[[136 139 121 135 122]
 [130 126 134 128 130]
 [140 146  99 126 115]
 [134 132 130 126 125]
 [134 128 134 125 129]
 [142 138 127 128 122]
 [129 132 127 126 129]]
=>
[[130 126 134 128 130]
 [134 132 130 126 125]
 [142 138 127 128 122]]

[[107 124 128 123 120 141 131 137 129 119 124 131]
 [105 124 127 123 119 142 131 138 129 118 123 131]
 [105 124 127 123 118 142 131 137 129 118 123 131]
 [104 123 127 123 118 142 131 137 129 118 123 131]
 [107 123 128 123 118 141 131 137 129 118 123 130]
 [106 123 127 123 119 142 131 137 129 118 124 131]]
=>
[[105 124 127 123 119 142 131 138 129 118 123 131]
 [104 123 127 123 118 142 131 137 129 118 123 131]
 [106 123 127 123 119 142 131 137 129 118 124 131]]

[[151 131 151 117 119 103 110 150 130 132]
 [121 146 128 148 149 134 132 146 125 131]
 [144 118 102 136 116 111 108 115 129 118]
 [149 151 107 123 131 114 143 151 103 119]]
=>
[[121 146 128 148 149 134 132 146 125 131]
 [149 151 107 123 131 114 143 151 103 119]]

[[129 149 129 129 128]
 [126 121 129 125 126]
 [126 149 127 125 126]]
=>
[[126 121 129 125 126]]

[[156 145 106 128 124 105 100 152]
 [123 112 133 132 115 129 138 113]]
=>
[[123 112 133 132 115 129 138 113]]

[[128 133 133 132 127 126 130]
 [129 155 130 127 131 130 127]
 [128 128 132 126 129 120 131]
 [126 125 127 132 130 137 129]
 [127 145 126 130 127 124 123]
 [125 112 131 127 129 121 126]
 [127 130 131 127 127 130 127]
 [130 114 131 129 129 132 135]
 [128 108 126 128 131 130 123]
 [133 118 133 135 130 132 134]
 [132 138 128 130 129 135 134]
 [130 118 129 131 130 136 127]]
=>
[[129 155 130 127 131 130 127]
 [126 125 127 132 130 137 129]
 [125 112 131 127 129 121 126]
 [130 114 131 129 129 132 135]
 [133 118 133 135 130 132 134]
 [130 118 129 131 130 136 127]]

[[122 106]
 [116 117]
 [114 130]]
=>
[[116 117]]

[[127 126 127 142 127 127 128 144 133 129 113 126 130 127]
 [128 127 128 128 127 127 129 131 125 125 127 127 123 127]
 [131 126 127 111 127 127 127 133 143 133 140 127 136 126]
 [131 126 127 105 127 127 127 133 146 134 142 127 138 126]
 [133 126 124 118 125 125 123 120 138 137 148 127 139 125]]
=>
[[128 127 128 128 127 127 129 131 125 125 127 127 123 127]
 [131 126 127 105 127 127 127 133 146 134 142 127 138 126]]

[[127 121 117 145 123 123 126 127 106 125 119 133 121 137]
 [130 121 118 141 119 123 126 126 103 125 118 129 122 135]
 [148 133 132 125 129 145 120 133 142 128 133 136 140 124]
 [139 120 130 125 125 147 130 140 148 124 131 136 128 122]]
=>
[[130 121 118 141 119 123 126 126 103 125 118 129 122 135]
 [139 120 130 125 125 147 130 140 148 124 131 136 128 122]]
---
[[125 129 131 128 128 129]
 [135 131 130 131 127 126]
 [128 135 129 126 126 127]
 [136 103 144 114 111 126]
 [131 135 126 128 124 125]
 [130 107 151 104 132 132]
 [141 144 122 110 124 129]]
=>
[[128 129 125 129 131 128]
 [127 126 135 131 130 131]
 [126 127 128 135 129 126]
 [111 126 136 103 144 114]
 [124 125 131 135 126 128]
 [132 132 130 107 151 104]
 [124 129 141 144 122 110]]

[[122 143 119 119 136 129 133 129 137]
 [129 126 136 140 128 137 134 141 122]
 [129 115 152 141 128 133 126 139 122]
 [127 138 134 132 136 137 137 140 133]
 [118 123 138 132 130 133 128 139 126]
 [123 133 129 123 132 128 127 130 134]
 [120 130 133 128 131 133 130 138 130]
 [124 155 121 121 143 137 144 137 140]
 [121 125 119 121 124 123 121 121 128]]
=>
[[129 137 122 143 119 119 136 129 133]
 [141 122 129 126 136 140 128 137 134]
 [139 122 129 115 152 141 128 133 126]
 [140 133 127 138 134 132 136 137 137]
 [139 126 118 123 138 132 130 133 128]
 [130 134 123 133 129 123 132 128 127]
 [138 130 120 130 133 128 131 133 130]
 [137 140 124 155 121 121 143 137 144]
 [121 128 121 125 119 121 124 123 121]]

[[130 122 128 126 129]
 [149 117 117 129 133]
 [133 126 126 128 129]]
=>
[[126 129 130 122 128]
 [129 133 149 117 117]
 [128 129 133 126 126]]

[[128 133 111 128 138]
 [129 138 101 128 144]
 [129 138 102 128 151]
 [128 133 111 129 138]
 [129 138 100 128 147]
 [129 138 100 128 152]
 [129 136 108 128 140]
 [129 137 104 128 145]
 [128 134 110 129 138]]
=>
[[128 138 128 133 111]
 [128 144 129 138 101]
 [128 151 129 138 102]
 [129 138 128 133 111]
 [128 147 129 138 100]
 [128 152 129 138 100]
 [128 140 129 136 108]
 [128 145 129 137 104]
 [129 138 128 134 110]]

[[109 143 147 140 113 153]
 [115 133 129 133 124 143]
 [130 130 125 128 142 127]
 [108 139 137 130 121 155]
 [129 129 124 132 133 129]
 [110 137 143 130 119 148]
 [130 130 121 131 131 132]
 [130 131 127 134 136 124]]
=>
[[113 153 109 143 147 140]
 [124 143 115 133 129 133]
 [142 127 130 130 125 128]
 [121 155 108 139 137 130]
 [133 129 129 129 124 132]
 [119 148 110 137 143 130]
 [131 132 130 130 121 131]
 [136 124 130 131 127 134]]

[[108 144 103 146 101 101 132 106 137 134 156 136 157 110 126 124]
 [109 153 157 137 148 141 106 140 127 134 113 116 105 150 113 113]]
=>
[[126 124 108 144 103 146 101 101 132 106 137 134 156 136 157 110]
 [113 113 109 153 157 137 148 141 106 140 127 134 113 116 105 150]]

[[119 132 103 132 152 141 111 110 128 153 132 109 131]
 [117 135 122 129 140 136 122 128 120 149 145 110 120]
 [121 131 109 132 148 142 112 110 128 151 136 111 125]
 [125 131 103 132 156 140 107 107 132 148 120 106 135]
 [113 136 105 131 149 138 116 120 122 156 136 108 131]]
=>
[[109 131 119 132 103 132 152 141 111 110 128 153 132]
 [110 120 117 135 122 129 140 136 122 128 120 149 145]
 [111 125 121 131 109 132 148 142 112 110 128 151 136]
 [106 135 125 131 103 132 156 140 107 107 132 148 120]
 [108 131 113 136 105 131 149 138 116 120 122 156 136]]

[[125 121 121 136 134]
 [125 142 127 131 133]
 [125 141 128 126 130]
 [125 154 129 115 129]
 [126 132 124 133 133]]
=>
[[136 134 125 121 121]
 [131 133 125 142 127]
 [126 130 125 141 128]
 [115 129 125 154 129]
 [133 133 126 132 124]]
---
[[128 131 129 131 129 131 129]
 [128 124 130 128 129 129 131]
 [127 126 128 130 129 126 130]
 [130 128 126 130 128 130 130]
 [116 120 118 121 110 113 107]
 [130 128 127 130 128 130 130]]
=>
[[116 120 118 121 110 113 107]
 [130 128 126 130 128 130 130]
 [130 128 127 130 128 130 130]
 [127 126 128 130 129 126 130]
 [128 131 129 131 129 131 129]
 [128 124 130 128 129 129 131]]

[[130 130 130 131 125 124 130 130 130 132 131 131]
 [123 106 147  99 151 152 119 126 116 129 102 118]
 [126 121 136 122 133 132 132 129 128 131 123 126]]
=>
[[130 130 130 131 125 124 130 130 130 132 131 131]
 [126 121 136 122 133 132 132 129 128 131 123 126]
 [123 106 147  99 151 152 119 126 116 129 102 118]]

[[114 122 105 127 129]
 [121 124 119 132 121]
 [120 127 124 133 113]
 [129 126 131 130 131]
 [131 128 122 125 138]
 [129 121 129 137 125]]
=>
[[114 122 105 127 129]
 [121 124 119 132 121]
 [131 128 122 125 138]
 [120 127 124 133 113]
 [129 121 129 137 125]
 [129 126 131 130 131]]

[[127 146 125 128 144 132 145 136]
 [135 138 154 128 147 129 125 132]
 [150 112 140 150 133 129 123 128]]
=>
[[127 146 125 128 144 132 145 136]
 [150 112 140 150 133 129 123 128]
 [135 138 154 128 147 129 125 132]]

[[129 119 118 128 119 111 115 122 110 128 129 136]
 [135 122 121 127 130 135 119 119 139 117 130 126]
 [133 125 125 128 127 132 126 127 129 123 135 131]
 [121 122 123 135 121  99 122 130 100 133 134 138]]
=>
[[129 119 118 128 119 111 115 122 110 128 129 136]
 [135 122 121 127 130 135 119 119 139 117 130 126]
 [121 122 123 135 121  99 122 130 100 133 134 138]
 [133 125 125 128 127 132 126 127 129 123 135 131]]

[[147 122 125 153 131 132]
 [134 113 116 135 118 141]
 [134 121 127 143 130 129]
 [132 129 124 127 125 131]
 [109 133 138 114 127 117]]
=>
[[134 113 116 135 118 141]
 [132 129 124 127 125 131]
 [147 122 125 153 131 132]
 [134 121 127 143 130 129]
 [109 133 138 114 127 117]]

[[125 131 109 125 130 142 134 126 138]
 [127 133 112 130 132 136 144 126 133]
 [121 121 135 117 120 141 107 132 134]
 [130 134 121 135 133 132 140 124 129]]
=>
[[125 131 109 125 130 142 134 126 138]
 [127 133 112 130 132 136 144 126 133]
 [130 134 121 135 133 132 140 124 129]
 [121 121 135 117 120 141 107 132 134]]
---
[[136 131 125 124]
 [110 128 132 120]
 [121 111 131 113]
 [121 149 125 127]
 [125 122 130 120]]
=>
[[110 128 132]
 [121 111 131]]

[[129 139 126 123]
 [131 130 142 130]
 [132 146 141 124]
 [122 102 130 132]]
=>
[[131 130 142]
 [132 146 141]]

[[113 123 112 124]
 [135 118 144 129]
 [126 106 125 123]
 [136 136 110 109]
 [130 116 126 124]]
=>
[[135 118 144]
 [126 106 125]]

[[148 101 128]
 [125 124 124]
 [131 129 152]
 [127 128 128]]
=>
[[125 124 124]
 [131 129 152]]

[[133 112 149]
 [111 149 131]
 [121 142 121]
 [128 127 133]
 [117 138 134]]
=>
[[111 149 131]
 [121 142 121]]

[[127 122 124 156]
 [120 135 111 148]
 [115 125 145 149]]
=>
[[120 135 111]
 [115 125 145]]

[[124 141 106 108]
 [115 115 130 122]
 [132 111 106 113]]
=>
[[115 115 130]
 [132 111 106]]
